Here is a tiny trained network, its code and every weight. The questions are about switching its units off for an input and a class, where a switched-off unit gives its printed mean instead of its output.

import numpy as np


def w(rows, s, z=0):
    codes = np.array(rows[::2]) - 128.0
    scale = np.full(codes.shape[1], s)
    scale[-1] = z or s
    return codes * scale


def norm(h):
    return h / np.sqrt((h * h).mean(-1, keepdims=True) + 1e-5)


def f(y):
    return y / 2 * (1 + np.tanh(0.7978845608 * (y + 0.044715 * y**3)))


def log_softmax(a):
    a = a - a.max(-1, keepdims=True)
    return a - np.log(np.exp(a).sum(-1, keepdims=True))


def net(x, mask):
    res = np.array(x, float).reshape(1, 3) / 4 @ E
    u = 0
    for l in range(3):
        y = f(norm(res) @ A[l][:, :-1].T + A[l][:, -1])
        res = res + np.where(mask[u : u + 9], y, B[l][:, -1]) @ B[l][:, :-1]
        u += 9
    return log_softmax(norm(res)[-1] @ U[:, :-1].T + U[:, -1])


A, B = {}, {}
E = w([
[89,154,63,65,213],'x0',
[54,2,139,133,137],'x1',
[155,99,81,72,28],'x2',
],0.0061)
A[0] = w([
[84,45,105,71,153,204],'0.n0',
[253,87,109,67,117,155],'0.n1',
[160,155,128,211,54,94],'0.n2',
[156,125,113,119,130,65],'0.n3',
[77,164,178,113,135,130],'0.n4',
[197,81,137,171,50,251],'0.n5',
[176,183,67,80,192,135],'0.n6',
[125,162,195,203,181,100],'0.n7',
[137,123,126,87,164,131],'0.n8',
],0.0065,0.0027)
B[0] = w([
[128,217,73,202,183,208],'0.n0',
[88,117,238,94,154,173],'0.n1',
[140,107,65,180,173,180],'0.n2',
[34,115,152,139,57,112],'0.n3',
[254,46,185,86,95,139],'0.n4',
[139,145,49,151,224,254],'0.n5',
[163,109,40,179,209,196],'0.n6',
[94,134,191,58,173,199],'0.n7',
[127,130,85,219,161,133],'0.n8',
],0.0052,0.0041)
A[1] = w([
[87,157,29,142,28,124],'1.n0',
[233,88,253,170,90,223],'1.n1',
[9,51,84,159,92,101],'1.n2',
[17,83,129,157,121,16],'1.n3',
[133,142,64,116,38,168],'1.n4',
[97,135,75,115,39,136],'1.n5',
[173,93,141,132,143,142],'1.n6',
[173,24,122,164,119,79],'1.n7',
[120,135,70,116,233,252],'1.n8',
],0.0063,0.0019)
B[1] = w([
[181,62,243,106,198,153],'1.n0',
[92,106,5,157,208,182],'1.n1',
[34,254,187,108,80,169],'1.n2',
[88,211,143,98,54,144],'1.n3',
[105,63,175,92,197,145],'1.n4',
[128,24,139,78,229,131],'1.n5',
[148,230,131,184,196,141],'1.n6',
[89,167,77,126,178,149],'1.n7',
[122,82,191,206,62,253],'1.n8',
],0.0052,0.0059)
A[2] = w([
[89,132,47,36,221,138],'2.n0',
[239,200,120,120,83,101],'2.n1',
[144,64,209,219,153,146],'2.n2',
[198,205,102,88,109,115],'2.n3',
[145,186,190,184,167,151],'2.n4',
[71,95,39,82,176,141],'2.n5',
[229,212,129,112,147,135],'2.n6',
[149,15,170,39,126,252],'2.n7',
[105,66,204,69,253,140],'2.n8',
],0.0066,0.0028)
B[2] = w([
[174,62,131,213,128,165],'2.n0',
[66,105,161,152,156,170],'2.n1',
[227,150,127,86,80,253],'2.n2',
[40,170,132,106,81,149],'2.n3',
[141,61,130,1,75,245],'2.n4',
[220,173,94,150,121,164],'2.n5',
[11,111,167,158,89,206],'2.n6',
[170,222,224,91,218,158],'2.n7',
[174,246,172,82,125,215],'2.n8',
],0.0059,0.0043)
U = w([
[161,178,216,79,185,181],'0',
[2,146,163,163,89,174],'1',
[162,111,39,207,178,168],'2',
[192,88,133,125,66,135],'3',
[106,125,61,42,98,23],'4',
[100,76,86,54,121,2],'5',
[103,108,59,52,111,8],'6',
],0.015,0.0074)

Each question gives the input, the list of numbers given to net, and the class t.
The units are the neurons (one row each of A and B). Each row of codes is followed by its name. A weight is (code - 128) times the scale printed after its matrix; where a second scale follows, it is the last column's (A, B and U).
mask holds one flag per neuron, layer by layer. A switched-off neuron (its flag False) gives its mean, the last column of its row in B, instead of its output. The means were averaged over made-up inputs and are rounded, as every weight is.
A unit's drop is (log p(t) with every unit on - log p(t) with that unit switched off) / (log p(t) with every unit on - log p(t) with every unit switched off).
The circuit of an input: a set's keep is (log p(t) with only the set's units on - log p(t) with every unit switched off) / (log p(t) with every unit on - log p(t) with every unit switched off). Starting from the 12 units with the biggest drops (on a tie, the unit counted first), units are removed one at a time, each time the one whose removal leaves the highest keep (on an exact tie, the one counted first), for as long as the keep stays at least 0.8.
units of the circuit, in order: the units of the circuit, biggest drop first
most important unit: the unit with the biggest drop
top k neurons: the k neurons with the biggest drops, biggest first
top k neurons in layer l: the k neurons of layer l with the biggest drops, biggest first
input [2,0,-1], class 3: most important unit -> 1.n8
input [5,8,7], class 1: units of the circuit, in order -> 1.n2, 2.n4
input [4,2,4], class 0: top 3 neurons -> 1.n0, 0.n5, 0.n2
input [8,6,-3], class 2: units of the circuit, in order -> 2.n5, 2.n0
input [3,-3,3], class 3: top 3 neurons in layer 1 -> 1.n8, 1.n1, 1.n5
input [-8,6,7], class 2: units of the circuit, in order -> 0.n5, 1.n7, 2.n4
input [-3,-3,4], class 0: top 2 neurons -> 0.n7, 0.n4
input [-1,4,5], class 0: top 3 neurons -> 1.n0, 0.n7, 1.n5
input [7,2,-5], class 2: top 2 neurons -> 1.n0, 0.n1
input [6,-7,-5], class 1: top 3 neurons in layer 0 -> 0.n5, 0.n2, 0.n0
input [-3,-2,0], class 3: top 2 neurons in layer 2 -> 2.n2, 2.n4
input [7,-5,6], class 2: top 3 neurons in layer 2 -> 2.n0, 2.n4, 2.n2
input [8,6,-4], class 2: top 2 neurons in layer 2 -> 2.n6, 2.n5
input [-6,2,-3], class 2: units of the circuit, in order -> 1.n1
input [-3,0,-2], class 3: units of the circuit, in order -> 2.n7, 2.n4
input [-5,-5,-2], class 1: units of the circuit, in order -> 2.n6, 2.n3, 2.n1
input [-5,-3,-3], class 2: top 2 neurons in layer 1 -> 1.n1, 1.n0
input [2,2,-3], class 3: top 2 neurons in layer 0 -> 0.n1, 0.n0
input [1,3,4], class 0: top 3 neurons -> 1.n0, 0.n6, 0.n7
input [0,0,2], class 3: units of the circuit, in order -> 1.n8
input [6,-8,3], class 1: top 2 neurons -> 2.n6, 1.n1
